.09,.01,-.12,.68,.51,.83,-.72,.59,.44,.21,.51,-.66,.46
-.22,.42,-.18,-.72,-.40,-.61,.85,-.31,.22,-.55,-.76,.56,-.07
->
-.22,.42,-.18,-.72,-.40,-.61,.85,-.31,.22,-.55,-.76,.56,-.07
.09,.01,-.12,.68,.51,.83,-.72,.59,.44,.21,.51,-.66,.46

-.01,.25,-.13,.14
.07,.32,-.22,.20
.23,-.65,.18,-.26
.07,.16,-.15,.12
.24,-.61,.15,-.23
->
.07,.32,-.22,.20
-.01,.25,-.13,.14
.07,.16,-.15,.12
.24,-.61,.15,-.23
.23,-.65,.18,-.26

.22,-.17,.17,-.23
.05,-.09,.27,-.10
.65,-.54,.44,-.71
.39,-.45,.82,-.53
.49,-.44,.61,-.57
.51,-.46,.68,-.59
-.16,.40,-.25,.38
-.16,.02,.40,.06
->
-.16,.40,-.25,.38
-.16,.02,.40,.06
.05,-.09,.27,-.10
.22,-.17,.17,-.23
.49,-.44,.61,-.57
.39,-.45,.82,-.53
.51,-.46,.68,-.59
.65,-.54,.44,-.71

-.22,.38,.26,.09,-.12,.31,.06,-.30,.17,.17,-.55,-.19,.08,.39,.11
.15,-.22,-.16,-.25,.24,-.05,.08,.65,-.18,.16,.48,.09,-.28,-.05,.15
-.03,.11,.13,-.24,.18,.31,.16,.56,.03,.42,.02,-.13,-.16,.44,.27
->
-.22,.38,.26,.09,-.12,.31,.06,-.30,.17,.17,-.55,-.19,.08,.39,.11
-.03,.11,.13,-.24,.18,.31,.16,.56,.03,.42,.02,-.13,-.16,.44,.27
.15,-.22,-.16,-.25,.24,-.05,.08,.65,-.18,.16,.48,.09,-.28,-.05,.15

.41,-.20,.40,.41
-.30,-.08,-.23,-.74
.49,.42,.39,.19
-.44,.08,-.40,-.78
-.46,-.51,-.36,.11
->
.49,.42,.39,.19
-.44,.08,-.40,-.78
-.30,-.08,-.23,-.74
.41,-.20,.40,.41
-.46,-.51,-.36,.11

-.21,.50,-.07,.63,.34,-.45,.01,.50
.19,.07,-.39,.42,-.05,-.01,.41,.34
.47,-.10,.05,-.38,.20,.40,.49,.22
-.29,.59,.51,-.01,-.47,-.08,.38,.12
.54,-.24,.28,-.65,-.66,.29,.36,.05
-.03,-.05,.30,-.20,.26,-.12,-.55,-.38
.34,.33,.64,-.19,.51,-.40,.01,.39
.32,.38,.01,-.27,.61,.24,.37,.40
->
-.29,.59,.51,-.01,-.47,-.08,.38,.12
-.21,.50,-.07,.63,.34,-.45,.01,.50
.32,.38,.01,-.27,.61,.24,.37,.40
.34,.33,.64,-.19,.51,-.40,.01,.39
.19,.07,-.39,.42,-.05,-.01,.41,.34
-.03,-.05,.30,-.20,.26,-.12,-.55,-.38
.47,-.10,.05,-.38,.20,.40,.49,.22
.54,-.24,.28,-.65,-.66,.29,.36,.05
